Below is a small trained network, with its code and all its weights. Each question gives an input and a target symbol and asks what happens when units are switched off, that is, made to give their printed mean instead of their output.

import numpy as np


def w(rows, s, z=0):
    codes = np.array(rows[::2]) - 128.0
    scale = np.full(codes.shape[1], s)
    scale[-1] = z or s
    return codes * scale


def f(y):
    return np.maximum(y, 0)


def softmax(a):
    e = np.exp(a - a.max(-1, keepdims=True))
    return e / e.sum(-1, keepdims=True)


def log_softmax(a):
    a = a - a.max(-1, keepdims=True)
    return a - np.log(np.exp(a).sum(-1, keepdims=True))


def net(x, mask):
    ids = ['βδζηθμξπφψω'.index(c) for c in x.split()]
    T = len(ids)
    res = E[ids] + P[:T]
    r = res
    for j in range(3):
        rows = slice(3 * j, 3 * j + 3)
        q, k, v = (r @ M[0][rows].T for M in (Q, K, V))
        z = softmax(np.where(np.tri(T) > 0, q @ k.T / 3**0.5, -1e9)) @ v
        o = O[0][rows]
        res = res + np.where(mask[j], z, o[:, -1]) @ o[:, :-1]
    y = f(res @ A[0][:, :-1].T + A[0][:, -1])
    res = res + np.where(mask[3:19], y, B[0][:, -1]) @ B[0][:, :-1]
    return log_softmax(res[-1] @ U[:, :-1].T + U[:, -1])


Q, K, V, O, A, B = {}, {}, {}, {}, {}, {}
E = w([
[225,86,145,174,80,154,204,128,166,119,125,217],'β',
[87,106,43,123,60,57,205,90,103,206,176,176],'δ',
[68,68,104,205,133,203,151,108,22,72,140,22],'ζ',
[115,176,88,70,173,224,113,236,51,192,160,215],'η',
[241,165,29,66,213,147,46,61,83,105,86,220],'θ',
[139,222,174,86,98,213,33,65,42,201,42,48],'μ',
[122,11,89,38,127,181,196,211,208,74,90,68],'ξ',
[204,43,164,165,156,71,206,57,134,178,121,89],'π',
[171,161,166,126,28,70,122,150,165,176,112,102],'φ',
[120,89,253,11,202,124,22,196,105,177,225,94],'ψ',
[115,92,233,197,142,67,37,101,199,34,104,174],'ω',
],0.0058)
P = w([
[116,165,89,183,88,114,151,147,76,78,21,123],'0',
[173,141,200,177,90,149,164,78,192,180,217,95],'1',
[86,19,151,1,118,109,62,149,110,116,161,164],'2',
[238,104,112,174,162,143,51,209,52,156,5,26],'3',
[223,155,232,179,98,183,166,83,202,215,226,93],'4',
[71,13,103,35,136,98,94,125,97,105,144,174],'5',
],0.0055)
Q[0] = w([
[21,161,108,166,160,132,186,89,171,40,204,211],'h1',
[133,83,75,27,171,120,25,209,49,118,35,132],'h1',
[97,88,54,21,191,124,29,214,46,87,35,148],'h1',
[234,90,249,159,88,101,54,175,156,212,141,64],'h2',
[154,46,91,110,160,99,37,210,27,112,19,62],'h2',
[84,27,85,33,127,15,70,107,135,58,125,181],'h2',
[82,45,146,96,87,124,147,197,133,104,99,50],'h3',
[157,238,155,232,86,72,161,80,201,139,134,171],'h3',
[191,88,246,121,22,139,171,89,237,216,255,111],'h3',
],0.0068)
K[0] = w([
[69,120,3,179,119,155,238,96,68,54,75,158],'h1',
[171,143,183,132,106,20,111,160,191,132,116,201],'h1',
[157,142,163,145,104,26,134,155,183,118,108,203],'h1',
[140,118,204,110,209,194,55,173,118,148,172,119],'h2',
[150,59,200,142,142,60,99,71,204,89,161,132],'h2',
[99,30,61,74,134,30,115,103,120,84,98,166],'h2',
[71,50,198,134,64,111,190,163,150,111,134,72],'h3',
[159,162,34,128,190,192,103,152,118,94,61,110],'h3',
[155,70,105,85,238,216,132,163,149,131,153,102],'h3',
],0.008)
V[0] = w([
[134,189,81,74,92,126,105,193,170,126,22,179],'h1',
[122,221,202,53,78,73,47,178,181,238,164,141],'h1',
[172,112,91,149,113,44,196,123,204,145,110,210],'h1',
[69,70,90,47,155,153,148,223,107,164,234,185],'h2',
[86,118,188,104,204,130,2,160,124,33,127,182],'h2',
[123,45,213,183,127,32,169,87,230,66,128,43],'h2',
[101,52,163,107,102,178,204,222,176,107,158,73],'h3',
[159,187,110,102,178,123,64,36,56,193,170,167],'h3',
[223,98,139,39,168,138,144,170,229,158,154,173],'h3',
],0.0054)
O[0] = w([
[197,111,36,162,100,160,45,146,171,43,153,89,98],'h1',
[135,165,63,123,77,40,56,234,150,170,146,102,192],'h1',
[139,92,81,121,84,94,191,89,254,85,166,106,131],'h1',
[56,151,102,29,118,133,163,110,109,120,244,178,23],'h2',
[143,132,188,39,190,38,120,168,40,7,101,162,58],'h2',
[81,37,209,132,182,97,178,111,190,146,70,46,254],'h2',
[130,2,142,92,86,190,151,202,130,118,138,198,171],'h3',
[122,224,141,112,200,83,102,33,102,181,191,91,54],'h3',
[243,93,132,60,162,94,148,131,194,137,158,191,94],'h3',
],0.0052,0.0018)
A[0] = w([
[73,139,185,98,92,151,108,109,74,194,244,146,213],'n1',
[100,96,44,89,103,168,103,199,97,100,127,120,157],'n2',
[176,114,131,205,111,172,148,99,158,180,122,74,129],'n3',
[171,164,92,139,107,61,70,203,85,107,65,130,191],'n4',
[47,86,113,132,71,95,148,105,208,112,178,94,164],'n5',
[172,225,106,172,114,100,84,87,187,176,151,85,110],'n6',
[147,125,135,87,171,68,143,60,145,167,253,126,184],'n7',
[99,151,135,158,180,130,120,171,40,84,75,109,96],'n8',
[122,142,121,191,138,163,230,45,115,197,117,77,138],'n9',
[62,121,116,53,68,110,72,192,112,85,124,142,124],'n10',
[102,177,99,205,58,146,104,181,89,132,93,95,82],'n11',
[164,120,126,110,70,116,190,119,227,168,211,141,142],'n12',
[164,166,59,90,107,130,85,104,48,79,168,163,253],'n13',
[169,189,157,166,129,96,86,101,139,101,94,113,134],'n14',
[176,132,75,186,105,133,122,140,165,193,134,75,55],'n15',
[55,90,123,48,176,142,176,140,145,157,205,240,86],'n16',
],0.0057,0.0022)
B[0] = w([
[212,103,99,254,95,127,151,64,49,223,77,58,208],'n1',
[77,106,57,163,101,167,21,114,151,129,146,73,192],'n2',
[93,141,122,115,147,200,76,107,169,128,112,191,254],'n3',
[183,123,109,145,123,88,124,182,66,187,85,183,224],'n4',
[57,116,156,106,41,80,151,164,107,98,203,98,207],'n5',
[80,185,82,108,183,97,112,148,188,97,204,43,202],'n6',
[198,145,158,106,212,32,133,61,22,68,84,71,190],'n7',
[137,151,189,53,135,28,214,159,58,53,178,130,169],'n8',
[53,198,182,45,171,129,89,104,118,159,95,199,232],'n9',
[43,194,116,92,134,133,25,98,119,174,146,129,195],'n10',
[151,188,100,97,236,107,134,199,190,96,128,184,202],'n11',
[140,151,179,62,98,75,229,164,102,63,184,178,213],'n12',
[144,146,106,129,46,181,141,40,70,80,189,170,176],'n13',
[189,103,105,191,126,118,143,82,123,151,152,16,182],'n14',
[86,171,76,110,185,175,76,180,199,123,140,179,206],'n15',
[197,204,26,192,219,165,192,143,224,122,177,87,184],'n16',
],0.0052,0.0045)
U = w([
[227,80,158,124,95,196,211,169,167,73,145,238,148],'β',
[16,192,111,60,143,145,146,175,207,110,203,111,55],'δ',
[38,142,187,45,211,86,119,138,119,49,102,211,147],'ζ',
[161,143,103,91,111,172,95,101,108,71,141,253,68],'η',
[188,163,74,209,71,122,214,90,81,105,188,101,143],'θ',
[152,190,120,74,227,118,91,70,127,105,152,53,1],'μ',
[76,39,132,201,52,173,73,82,129,55,150,13,179],'ξ',
[100,109,183,164,101,199,93,36,106,227,24,141,190],'π',
[157,130,28,218,186,175,46,183,180,205,106,125,143],'φ',
[68,131,151,66,48,36,112,182,56,193,155,156,136],'ψ',
[233,76,175,147,170,25,240,161,80,122,73,41,159],'ω',
],0.0054,0.0021)

Each question gives the input, a string of symbols that net reads in full, and the target symbol t.
The units are the heads (3 rows each of Q, K, V and O) and the neurons (one row each of A and B). Each row of codes is followed by its name. A weight is (code - 128) times the scale printed after its matrix; where a second scale follows, it is the last column's (O, A, B and U).
mask holds one flag per unit, heads first, then neurons. A switched-off unit (its flag False) gives its mean, the last column of its rows in O or B, instead of its output. The means were averaged over made-up inputs and are rounded, as every weight is.
A unit's drop is (log p(t) with every unit on - log p(t) with that unit switched off) / (log p(t) with every unit on - log p(t) with every unit switched off).
The circuit of an input: a set's keep is (log p(t) with only the set's units on - log p(t) with every unit switched off) / (log p(t) with every unit on - log p(t) with every unit switched off). Starting from the 12 units with the biggest drops (on a tie, the unit counted first), units are removed one at a time, each time the one whose removal leaves the highest keep (on an exact tie, the one counted first), for as long as the keep stays at least 0.8.
circuit, biggest first: the units of the circuit, biggest drop first
unit that matters most: the unit with the biggest drop
k most important neurons: the k neurons with the biggest drops, biggest first
heads that matter: for each layer, one digit per head in row order, 1 if its drop is at least 0.15 and else 0, layers parted by /
input φ ζ ψ, target μ: circuit, biggest first	[h2; n16; n7; n1]
input ω θ ζ ψ δ, target ω: unit that matters most	n7
input φ ψ π φ θ, target μ: circuit, biggest first	[h3; n7]
input δ φ ζ θ π, target μ: circuit, biggest first	[h3; n6]
input μ ζ η, target φ: circuit, biggest first	[n16; n2; n12]
input ω φ ω μ ω, target φ: heads that matter	110
input φ φ π φ φ, target δ: 3 most important neurons	[n6; n15; n12]
input φ φ φ η φ, target θ: 3 most important neurons	[n1; n13; n9]
input δ ζ φ η η, target θ: heads that matter	010
input μ φ φ δ, target φ: heads that matter	100
input δ δ ζ β φ, target π: heads that matter	100
input θ φ ζ ζ, target φ: circuit, biggest first	[h1; h2; n15; n11]
input ζ φ ξ φ, target φ: heads that matter	100
input ζ π φ φ φ, target π: most important neuron	[n9]
input ζ δ ψ φ, target ψ: heads that matter	110
input ζ ω φ μ, target ω: circuit, biggest first	[h2; n8]
input π φ φ β, target φ: heads that matter	110
input φ θ π θ ω, target μ: circuit, biggest first	[h3; n6]
input φ ζ ξ, target δ: heads that matter	011
input η θ π ω, target ω: heads that matter	010
input φ φ φ δ, target φ: most important neuron	[n15]
input φ φ ζ π, target φ: 2 most important neurons	[n15; n12]
input φ φ φ φ φ, target δ: heads that matter	110
input φ η ζ, target ξ: 2 most important neurons	[n2; n9]
